Below are the code and all the weights of a small trained network. Each question names an input and a class and asks about switching units off, where a switched-off unit gives its printed mean instead of its output.

import numpy as np


def w(rows, s, z=0):
    codes = np.array(rows[::2]) - 128.0
    scale = np.full(codes.shape[1], s)
    scale[-1] = z or s
    return codes * scale


def norm(h):
    return h / np.sqrt((h * h).mean(-1, keepdims=True) + 1e-5)


def f(y):
    return np.maximum(y, 0)


def log_softmax(a):
    a = a - a.max(-1, keepdims=True)
    return a - np.log(np.exp(a).sum(-1, keepdims=True))


def net(x, mask):
    res = np.array(x, float).reshape(1, 5) / 4 @ E
    u = 0
    for l in range(3):
        y = f(norm(res) @ A[l][:, :-1].T + A[l][:, -1])
        res = res + np.where(mask[u : u + 9], y, B[l][:, -1]) @ B[l][:, :-1]
        u += 9
    return log_softmax(norm(res)[-1] @ U[:, :-1].T + U[:, -1])


A, B = {}, {}
E = w([
[249,54,135,231,113,160,109,231,131,193],'x0',
[173,97,142,45,56,193,68,168,7,112],'x1',
[127,127,129,130,132,126,128,128,126,126],'x2',
[153,158,238,140,105,26,126,153,122,76],'x3',
[133,138,131,125,133,131,134,131,129,134],'x4',
],0.017)
A[0] = w([
[135,129,136,97,128,152,52,150,142,91,61],'L0N0',
[153,106,125,225,145,122,115,155,177,147,124],'L0N1',
[175,63,148,93,87,159,98,171,53,130,85],'L0N2',
[153,162,240,143,123,45,115,161,115,74,128],'L0N3',
[143,118,72,142,114,138,115,154,162,116,39],'L0N4',
[37,167,123,99,157,100,145,69,143,89,158],'L0N5',
[179,105,117,81,156,130,61,140,178,62,11],'L0N6',
[114,130,144,6,94,157,89,113,55,75,125],'L0N7',
[138,156,169,139,123,123,156,151,152,130,1],'L0N8',
],0.016,0.02)
B[0] = w([
[159,114,103,102,112,104,167,128,148,120,132],'L0N0',
[69,132,153,156,176,104,139,132,122,142,215],'L0N1',
[173,160,106,100,123,131,72,147,152,113,199],'L0N2',
[124,123,199,130,30,176,169,124,156,94,224],'L0N3',
[172,154,138,131,117,130,134,91,167,98,130],'L0N4',
[189,170,92,82,119,131,97,138,164,115,254],'L0N5',
[129,111,118,77,123,93,85,187,97,147,128],'L0N6',
[61,129,143,137,138,100,173,109,55,154,220],'L0N7',
[189,139,101,108,99,249,139,108,96,176,128],'L0N8',
],0.02,0.018)
A[1] = w([
[186,129,102,106,120,129,121,86,211,106,60],'L1N0',
[131,140,102,110,135,140,136,95,227,124,86],'L1N1',
[127,104,101,112,99,134,121,116,157,131,33],'L1N2',
[107,71,152,252,152,137,153,156,147,146,133],'L1N3',
[97,109,136,100,126,146,140,110,88,153,33],'L1N4',
[239,84,131,129,92,157,76,193,89,131,81],'L1N5',
[158,68,162,183,125,110,118,150,89,99,2],'L1N6',
[135,127,18,123,228,95,80,139,97,178,140],'L1N7',
[104,132,110,187,144,94,149,116,174,151,52],'L1N8',
],0.02,0.0079)
B[1] = w([
[159,138,116,133,167,115,75,205,186,144,195],'L1N0',
[190,110,137,189,125,115,94,198,151,100,197],'L1N1',
[147,121,146,150,120,127,145,132,121,87,134],'L1N2',
[51,68,206,180,89,76,154,110,144,185,240],'L1N3',
[96,140,157,118,111,95,172,151,149,78,152],'L1N4',
[201,202,81,125,137,109,81,181,196,52,215],'L1N5',
[129,115,149,102,117,115,169,131,190,177,148],'L1N6',
[148,16,31,121,243,251,111,93,85,160,249],'L1N7',
[101,162,166,101,75,109,133,83,131,116,176],'L1N8',
],0.018,0.016)
A[2] = w([
[51,113,119,97,86,133,193,59,39,144,114],'L2N0',
[79,109,119,107,191,67,169,86,96,157,6],'L2N1',
[133,95,96,118,191,146,145,161,84,127,1],'L2N2',
[137,178,82,85,177,110,84,88,119,121,38],'L2N3',
[128,218,177,146,72,14,133,166,140,98,158],'L2N4',
[182,127,147,125,48,167,175,149,121,156,67],'L2N5',
[225,135,129,154,120,173,137,145,119,167,24],'L2N6',
[253,155,102,114,101,169,120,152,199,133,154],'L2N7',
[60,60,192,198,122,122,161,48,123,190,91],'L2N8',
],0.019,0.0096)
B[2] = w([
[65,155,115,82,159,173,197,69,58,92,201],'L2N0',
[162,50,72,130,199,207,62,180,90,93,159],'L2N1',
[132,168,161,105,121,117,78,155,130,48,156],'L2N2',
[149,62,116,200,152,142,148,167,134,138,162],'L2N3',
[144,205,223,80,29,61,130,83,157,173,223],'L2N4',
[121,98,28,127,233,135,80,103,120,100,155],'L2N5',
[120,94,103,153,146,107,160,76,165,112,153],'L2N6',
[196,121,115,129,156,117,29,104,148,90,253],'L2N7',
[93,88,57,214,180,135,161,251,82,190,220],'L2N8',
],0.021,0.023)
U = w([
[218,48,9,157,221,166,54,179,177,55,253],'0',
[237,222,209,86,33,32,28,93,245,70,88],'1',
[57,29,37,232,213,175,139,221,68,219,83],'2',
[39,107,233,220,25,19,248,228,198,236,92],'3',
[41,107,56,47,210,222,171,83,19,40,82],'4',
[41,232,207,33,23,94,253,36,54,95,105],'5',
],0.023,0.0052)

Each question gives the input, the list of numbers given to net, and the class t.
The units are the neurons (one row each of A and B). Each row of codes is followed by its name. A weight is (code - 128) times the scale printed after its matrix; where a second scale follows, it is the last column's (A, B and U).
mask holds one flag per neuron, layer by layer. A switched-off neuron (its flag False) gives its mean, the last column of its row in B, instead of its output. The means were averaged over made-up inputs and are rounded, as every weight is.
A unit's drop is (log p(t) with every unit on - log p(t) with that unit switched off) / (log p(t) with every unit on - log p(t) with every unit switched off).
The circuit of an input: a set's keep is (log p(t) with only the set's units on - log p(t) with every unit switched off) / (log p(t) with every unit on - log p(t) with every unit switched off). Starting from the 12 units with the biggest drops (on a tie, the unit counted first), units are removed one at a time, each time the one whose removal leaves the highest keep (on an exact tie, the one counted first), for as long as the keep stays at least 0.8.
units of the circuit, in order: the units of the circuit, biggest drop first
top k neurons: the k neurons with the biggest drops, biggest first
k most important neurons of layer l: the k neurons of layer l with the biggest drops, biggest first
drop of u: that unit's drop, to one decimal
input [-3,4,-2,4,0], class 5: units of the circuit, in order => [L0N7]
input [0,3,8,2,-7], class 5: units of the circuit, in order => [L0N7; L1N7]
input [-7,4,-7,-2,-3], class 4: 2 most important neurons of layer 0 => [L0N7; L0N3]
input [3,0,0,3,0], class 3: units of the circuit, in order => [L0N5; L1N7]
input [-7,1,4,-5,6], class 4: 2 most important neurons of layer 1 => [L1N5; L1N0]
input [0,2,2,6,-2], class 5: top 2 neurons => [L1N7; L0N5]
input [0,3,-8,2,-1], class 5: units of the circuit, in order => [L0N7; L1N7]
input [1,-8,3,-2,-8], class 2: 2 most important neurons of layer 0 => [L0N3; L0N1]
input [-5,8,7,-1,-8], class 4: top 2 neurons => [L0N7; L0N3]
input [-6,-6,-6,1,-6], class 1: top 2 neurons => [L1N7; L2N8]
input [6,-1,-1,3,1], class 3: top 2 neurons => [L1N7; L0N1]
input [0,8,-4,7,-2], class 5: top 2 neurons => [L0N7; L0N5]
input [-7,3,3,-4,4], class 4: top 2 neurons => [L0N7; L0N3]
input [-7,6,-1,5,1], class 5: units of the circuit, in order => [L0N7]
input [2,0,8,-1,1], class 2: 2 most important neurons of layer 0 => [L0N1; L0N5]
input [-2,7,7,2,-8], class 5: top 2 neurons => [L0N7; L1N7]
input [-1,4,-2,-3,-3], class 4: 2 most important neurons of layer 0 => [L0N7; L0N3]
input [3,0,-3,3,-4], class 3: 2 most important neurons of layer 0 => [L0N5; L0N1]
input [0,-8,-8,6,2], class 1: top 2 neurons => [L0N7; L0N5]
input [-5,-1,-3,2,-6], class 1: units of the circuit, in order => [L1N7]
input [7,0,-6,6,-2], class 3: top 2 neurons => [L0N5; L0N1]
input [1,-2,2,-7,8], class 2: top 2 neurons => [L0N5; L0N2]
input [3,-4,7,8,2], class 3: drop of L0N4 => 0.0
input [-1,7,-1,-8,-4], class 4: drop of L0N7 => 1.4
input [5,-8,-3,-8,7], class 2: drop of L0N3 => 1.2
